Below are the code and all the weights of a small trained network. Each question names an input and a target symbol and asks about switching units off, where a switched-off unit gives its printed mean instead of its output.

import numpy as np


def w(rows, s, z=0):
    codes = np.array(rows[::2]) - 128.0
    scale = np.full(codes.shape[1], s)
    scale[-1] = z or s
    return codes * scale


def f(y):
    return np.maximum(y, 0)


def softmax(a):
    e = np.exp(a - a.max(-1, keepdims=True))
    return e / e.sum(-1, keepdims=True)


def log_softmax(a):
    a = a - a.max(-1, keepdims=True)
    return a - np.log(np.exp(a).sum(-1, keepdims=True))


def net(x, mask):
    ids = ['αδζηλμξ'.index(c) for c in x.split()]
    T = len(ids)
    res = E[ids] + P[:T]
    u = 0
    for l in range(2):
        q, k, v = (res @ M[l].T for M in (Q, K, V))
        z = softmax(np.where(np.tri(T) > 0, q @ k.T / 4**0.5, -1e9)) @ v
        res = res + np.where(mask[u], z, O[l][:, -1]) @ O[l][:, :-1]
        u += 1
        y = f(res @ A[l][:, :-1].T + A[l][:, -1])
        res = res + np.where(mask[u : u + 12], y, B[l][:, -1]) @ B[l][:, :-1]
        u += 12
    return log_softmax(res[-1] @ U[:, :-1].T + U[:, -1])


Q, K, V, O, A, B = {}, {}, {}, {}, {}, {}
E = w([
[140,144,248],'α',
[90,200,105],'δ',
[48,79,184],'ζ',
[108,128,191],'η',
[196,148,198],'λ',
[96,127,200],'μ',
[108,91,108],'ξ',
],0.018)
P = w([
[110,254,94],'0',
[145,71,199],'1',
[67,156,74],'2',
[42,164,78],'3',
[190,73,179],'4',
[126,114,88],'5',
[56,173,69],'6',
[207,64,165],'7',
],0.0069)
Q[0] = w([
[212,115,169],'0.h1',
[105,155,85],'0.h1',
[117,4,150],'0.h1',
[61,179,120],'0.h1',
],0.011)
K[0] = w([
[247,179,103],'0.h1',
[99,109,122],'0.h1',
[68,171,50],'0.h1',
[87,63,171],'0.h1',
],0.015)
V[0] = w([
[174,176,132],'0.h1',
[104,94,193],'0.h1',
[194,254,12],'0.h1',
[93,139,133],'0.h1',
],0.0065)
O[0] = w([
[253,163,87,99],'0.h1',
[106,132,207,198],'0.h1',
[249,130,16,2],'0.h1',
[148,103,110,175],'0.h1',
],0.0049,0.0047)
A[0] = w([
[103,116,156,167],'0.n1',
[105,187,159,110],'0.n2',
[108,133,193,128],'0.n3',
[95,146,120,2],'0.n4',
[3,103,136,153],'0.n5',
[198,139,143,58],'0.n6',
[83,120,140,119],'0.n7',
[39,83,106,113],'0.n8',
[74,152,74,85],'0.n9',
[95,153,99,200],'0.n10',
[127,154,83,51],'0.n11',
[106,204,137,154],'0.n12',
],0.015,0.0052)
B[0] = w([
[126,184,146,178],'0.n1',
[227,36,157,177],'0.n2',
[39,80,128,196],'0.n3',
[190,80,70,138],'0.n4',
[153,86,104,252],'0.n5',
[66,168,77,137],'0.n6',
[126,139,146,175],'0.n7',
[152,100,68,193],'0.n8',
[150,217,1,153],'0.n9',
[88,64,69,161],'0.n10',
[160,52,52,132],'0.n11',
[199,92,106,175],'0.n12',
],0.0086,0.021)
Q[1] = w([
[156,107,176],'1.h1',
[185,177,116],'1.h1',
[96,144,92],'1.h1',
[7,172,111],'1.h1',
],0.015)
K[1] = w([
[237,255,171],'1.h1',
[84,116,60],'1.h1',
[62,47,115],'1.h1',
[89,17,213],'1.h1',
],0.0065)
V[1] = w([
[27,2,101],'1.h1',
[230,132,175],'1.h1',
[206,233,62],'1.h1',
[41,234,103],'1.h1',
],0.0054)
O[1] = w([
[106,135,23,250],'1.h1',
[148,43,143,117],'1.h1',
[255,176,149,122],'1.h1',
[47,224,34,2],'1.h1',
],0.0051,0.0076)
A[1] = w([
[198,226,166,200],'1.n1',
[47,170,172,82],'1.n2',
[225,137,167,81],'1.n3',
[185,101,167,127],'1.n4',
[9,186,162,179],'1.n5',
[197,65,141,181],'1.n6',
[136,161,190,37],'1.n7',
[245,116,89,87],'1.n8',
[157,138,88,3],'1.n9',
[152,182,2,188],'1.n10',
[59,101,56,164],'1.n11',
[33,185,156,181],'1.n12',
],0.0097,0.007)
B[1] = w([
[38,166,53,158],'1.n1',
[188,138,68,132],'1.n2',
[82,104,177,164],'1.n3',
[23,138,175,170],'1.n4',
[255,111,45,140],'1.n5',
[87,170,64,250],'1.n6',
[155,43,148,131],'1.n7',
[81,207,142,215],'1.n8',
[79,186,47,146],'1.n9',
[208,105,247,216],'1.n10',
[215,172,169,241],'1.n11',
[235,124,29,135],'1.n12',
],0.0082,0.017)
U = w([
[109,140,255,5],'α',
[180,184,35,203],'δ',
[140,113,8,23],'ζ',
[120,123,142,203],'η',
[64,196,126,53],'λ',
[100,112,134,191],'μ',
[183,114,195,55],'ξ',
],0.0097,0.0023)

Each question gives the input, a string of symbols that net reads in full, and the target symbol t.
The units are the heads (4 rows each of Q, K, V and O) and the neurons (one row each of A and B). Each row of codes is followed by its name. A weight is (code - 128) times the scale printed after its matrix; where a second scale follows, it is the last column's (O, A, B and U).
mask holds one flag per unit, layer by layer, with each layer's heads first. A switched-off unit (its flag False) gives its mean, the last column of its rows in O or B, instead of its output. The means were averaged over made-up inputs and are rounded, as every weight is.
A unit's drop is (log p(t) with every unit on - log p(t) with that unit switched off) / (log p(t) with every unit on - log p(t) with every unit switched off).
The circuit of an input: a set's keep is (log p(t) with only the set's units on - log p(t) with every unit switched off) / (log p(t) with every unit on - log p(t) with every unit switched off). Starting from the 12 units with the biggest drops (on a tie, the unit counted first), units are removed one at a time, each time the one whose removal leaves the highest keep (on an exact tie, the one counted first), for as long as the keep stays at least 0.8.
circuit, biggest first: the units of the circuit, biggest drop first
unit that matters most: the unit with the biggest drop
k most important neurons: the k neurons with the biggest drops, biggest first
k most important neurons of layer l: the k neurons of layer l with the biggest drops, biggest first
drop when u is switched off: that unit's drop, to one decimal
input δ δ ζ ξ μ ξ ζ, target ζ: circuit, biggest first => [0.n5; 1.n10]
input ξ μ δ α ζ λ μ α, target δ: 2 most important neurons => [0.n6; 0.n2]
input δ δ δ λ ζ α α, target α: unit that matters most => 0.n3
input ζ δ η ξ η, target ζ: 3 most important neurons of layer 0 => [0.n2; 0.n12; 0.n5]
input δ μ ξ α δ, target λ: 4 most important neurons => [0.n2; 1.n10; 0.n12; 0.n9]
input ζ ξ ξ α ζ δ ζ α, target ζ: 4 most important neurons of layer 0 => [0.n6; 0.n2; 0.n12; 0.n5]
input α α δ δ δ, target μ: 2 most important neurons of layer 1 => [1.n10; 1.n11]
input ζ ξ ζ α μ, target ζ: 4 most important neurons => [0.n3; 1.n10; 1.n5; 1.n12]
input μ δ ξ μ μ, target ζ: 3 most important neurons => [0.n2; 0.n5; 0.n12]
input ζ ζ ξ δ δ, target ζ: 2 most important neurons => [1.n10; 0.n2]
input δ ξ η μ μ, target λ: 2 most important neurons => [0.n3; 1.n1]
input ξ ζ μ ξ η λ ζ η, target δ: 4 most important neurons => [0.n2; 0.n12; 0.n5; 0.n8]
input ξ ξ ζ ξ δ ζ ξ α, target δ: 3 most important neurons of layer 0 => [0.n2; 0.n5; 0.n12]
input δ ζ η δ ζ, target λ: 3 most important neurons => [0.n3; 0.n9; 1.n10]
input ζ η ζ ζ ξ η μ η, target ζ: 2 most important neurons => [1.n10; 0.n3]
input ζ ξ ξ, target ξ: 2 most important neurons of layer 1 => [1.n10; 1.n11]
input δ ζ η α δ μ ζ δ, target λ: 4 most important neurons => [0.n2; 1.n10; 0.n12; 1.n6]
input δ ζ λ, target λ: unit that matters most => 1.n1
input δ δ δ α ζ, target λ: 4 most important neurons of layer 0 => [0.n3; 0.n9; 0.n10; 0.n6]
input λ α δ α ζ μ α, target α: unit that matters most => 1.h1
input α α ζ ζ η η ζ δ, target μ: 2 most important neurons of layer 0 => [0.n2; 0.n9]
input δ ζ λ δ ζ ξ η ξ, target λ: 4 most important neurons => [0.n3; 0.n9; 1.n1; 1.n8]
input λ ξ ζ δ α α δ δ, target α: 2 most important neurons => [0.n3; 0.n9]
input δ μ μ ζ ξ μ α μ, target λ: 4 most important neurons => [0.n3; 1.n1; 0.n9; 1.n10]
input ξ α λ, target λ: 2 most important neurons of layer 0 => [0.n3; 0.n10]
input η δ η ξ, target ξ: 2 most important neurons of layer 0 => [0.n2; 0.n12]
input δ δ η α α, target λ: 2 most important neurons of layer 1 => [1.n1; 1.n10]
input μ δ ξ μ λ δ, target ξ: unit that matters most => 1.n10
input ξ η η δ δ μ ξ λ, target δ: drop when 1.n10 is switched off => 0.5
input δ ζ δ λ δ μ δ η, target λ: drop when 0.n3 is switched off => 0.7
